Here is a tiny trained network, its code and every weight. The questions are about switching its units off for an input and a class, where a switched-off unit gives its printed mean instead of its output.

import numpy as np


def w(rows, s, z=0):
    codes = np.array(rows[::2]) - 128.0
    scale = np.full(codes.shape[1], s)
    scale[-1] = z or s
    return codes * scale


def norm(h):
    return h / np.sqrt((h * h).mean(-1, keepdims=True) + 1e-5)


def f(y):
    return np.maximum(y, 0)


def log_softmax(a):
    a = a - a.max(-1, keepdims=True)
    return a - np.log(np.exp(a).sum(-1, keepdims=True))


def net(x, mask):
    res = np.array(x, float).reshape(1, 5) / 4 @ E
    u = 0
    for l in range(2):
        y = f(norm(res) @ A[l][:, :-1].T + A[l][:, -1])
        res = res + np.where(mask[u : u + 13], y, B[l][:, -1]) @ B[l][:, :-1]
        u += 13
    return log_softmax(norm(res)[-1] @ U[:, :-1].T + U[:, -1])


A, B = {}, {}
E = w([
[194,69,103,57,172,245],'x0',
[117,101,132,147,148,129],'x1',
[75,31,161,100,40,101],'x2',
[131,145,124,117,115,129],'x3',
[72,188,77,2,213,52],'x4',
],0.0098)
A[0] = w([
[75,148,101,146,145,138,66],'0.n0',
[149,78,123,42,158,253,149],'0.n1',
[131,165,91,235,64,112,70],'0.n2',
[108,102,108,90,116,97,116],'0.n3',
[118,101,136,105,112,119,159],'0.n4',
[102,159,145,106,162,66,88],'0.n5',
[144,141,109,167,128,157,57],'0.n6',
[182,96,153,173,62,137,123],'0.n7',
[87,167,141,120,163,63,39],'0.n8',
[75,106,88,179,145,157,108],'0.n9',
[167,229,120,193,217,167,254],'0.n10',
[76,134,101,38,193,77,161],'0.n11',
[123,169,140,166,94,55,223],'0.n12',
],0.012,0.0053)
B[0] = w([
[158,180,116,116,120,115,137],'0.n0',
[229,133,87,60,142,168,248],'0.n1',
[83,173,215,50,141,185,188],'0.n2',
[160,173,172,139,114,115,156],'0.n3',
[139,185,101,115,73,115,158],'0.n4',
[191,77,36,162,90,115,172],'0.n5',
[180,124,157,160,117,115,146],'0.n6',
[45,110,1,125,147,169,206],'0.n7',
[175,130,17,128,109,113,169],'0.n8',
[105,137,168,146,99,114,143],'0.n9',
[163,226,114,217,212,160,252],'0.n10',
[34,91,166,66,223,69,226],'0.n11',
[81,97,167,215,145,69,213],'0.n12',
],0.018,0.011)
A[1] = w([
[53,48,145,109,52,97,75],'1.n0',
[148,23,151,2,52,156,112],'1.n1',
[123,136,84,183,96,114,4],'1.n2',
[114,135,119,88,152,78,107],'1.n3',
[116,174,185,162,158,131,183],'1.n4',
[169,76,164,80,72,57,71],'1.n5',
[232,153,85,152,14,202,93],'1.n6',
[99,156,123,150,62,148,20],'1.n7',
[184,155,42,151,195,108,79],'1.n8',
[172,160,218,198,66,148,36],'1.n9',
[107,183,134,136,169,168,116],'1.n10',
[168,123,151,66,174,188,70],'1.n11',
[78,135,185,190,98,179,77],'1.n12',
],0.019,0.0026)
B[1] = w([
[127,83,161,79,22,141,174],'1.n0',
[50,229,13,156,224,130,180],'1.n1',
[123,151,150,85,175,138,149],'1.n2',
[201,132,97,194,112,182,170],'1.n3',
[96,80,45,129,144,110,180],'1.n4',
[245,148,33,109,123,75,145],'1.n5',
[106,56,109,251,66,152,192],'1.n6',
[73,174,162,145,134,153,146],'1.n7',
[74,127,216,118,65,133,248],'1.n8',
[166,171,87,58,145,220,144],'1.n9',
[200,63,115,97,110,87,193],'1.n10',
[148,101,216,60,142,109,198],'1.n11',
[176,225,131,120,174,127,176],'1.n12',
],0.029,0.017)
U = w([
[179,218,54,96,217,142,255],'0',
[107,218,149,46,18,178,125],'1',
[109,121,160,215,167,17,89],'2',
[165,79,57,95,6,42,116],'3',
[186,52,201,216,86,231,111],'4',
[67,90,3,192,94,230,36],'5',
[186,87,243,25,176,115,79],'6',
],0.016,0.005)

Each question gives the input, the list of numbers given to net, and the class t.
The units are the neurons (one row each of A and B). Each row of codes is followed by its name. A weight is (code - 128) times the scale printed after its matrix; where a second scale follows, it is the last column's (A, B and U).
mask holds one flag per neuron, layer by layer. A switched-off neuron (its flag False) gives its mean, the last column of its row in B, instead of its output. The means were averaged over made-up inputs and are rounded, as every weight is.
A unit's drop is (log p(t) with every unit on - log p(t) with that unit switched off) / (log p(t) with every unit on - log p(t) with every unit switched off).
The circuit of an input: a set's keep is (log p(t) with only the set's units on - log p(t) with every unit switched off) / (log p(t) with every unit on - log p(t) with every unit switched off). Starting from the 12 units with the biggest drops (on a tie, the unit counted first), units are removed one at a time, each time the one whose removal leaves the highest keep (on an exact tie, the one counted first), for as long as the keep stays at least 0.8.
circuit, biggest first: the units of the circuit, biggest drop first
unit that matters most: the unit with the biggest drop
top k neurons: the k neurons with the biggest drops, biggest first
k most important neurons of layer l: the k neurons of layer l with the biggest drops, biggest first
input [3,-4,-8,0,-2], class 4: unit that matters most	0.n11
input [4,-7,4,1,3], class 0: circuit, biggest first	(0.n10; 1.n1)
input [7,-1,2,2,-4], class 5: circuit, biggest first	(0.n10; 1.n1; 1.n6; 0.n11)
input [8,5,5,0,-2], class 5: circuit, biggest first	(1.n6; 1.n1; 0.n10; 0.n11)
input [7,-8,8,6,-1], class 5: circuit, biggest first	(1.n6; 1.n1; 0.n11; 0.n10)
input [7,2,2,4,-2], class 5: circuit, biggest first	(0.n10; 1.n6; 1.n1; 0.n11)
input [8,-8,3,0,-5], class 5: circuit, biggest first	(0.n10; 1.n1; 1.n6; 0.n11)
input [0,1,-6,1,7], class 2: top 2 neurons	(0.n1; 1.n8)
input [-4,8,4,-4,1], class 3: 2 most important neurons of layer 0	(0.n10; 0.n7)
input [8,-7,-5,0,-3], class 4: top 2 neurons	(1.n6; 0.n11)
input [3,5,3,6,-4], class 5: top 4 neurons	(0.n10; 0.n11; 1.n1; 1.n6)
input [2,8,-7,-4,-1], class 4: top 3 neurons	(0.n11; 1.n8; 1.n1)
input [-7,-1,1,1,2], class 3: top 2 neurons	(0.n10; 1.n0)
input [-5,7,-1,-3,5], class 2: most important neuron of layer 0	(0.n11)
input [-4,3,6,-4,-1], class 1: top 3 neurons	(0.n10; 1.n0; 0.n11)
input [0,-2,5,-3,-3], class 1: top 2 neurons	(0.n1; 1.n0)
input [-5,1,1,-7,-3], class 1: top 2 neurons	(0.n10; 1.n0)
input [-1,-8,4,5,5], class 3: top 2 neurons	(0.n10; 0.n1)
input [8,-3,8,0,6], class 0: top 2 neurons	(1.n1; 0.n10)
input [-3,7,4,4,2], class 3: circuit, biggest first	(0.n10)
input [7,-5,-3,7,0], class 4: top 2 neurons	(1.n6; 0.n11)
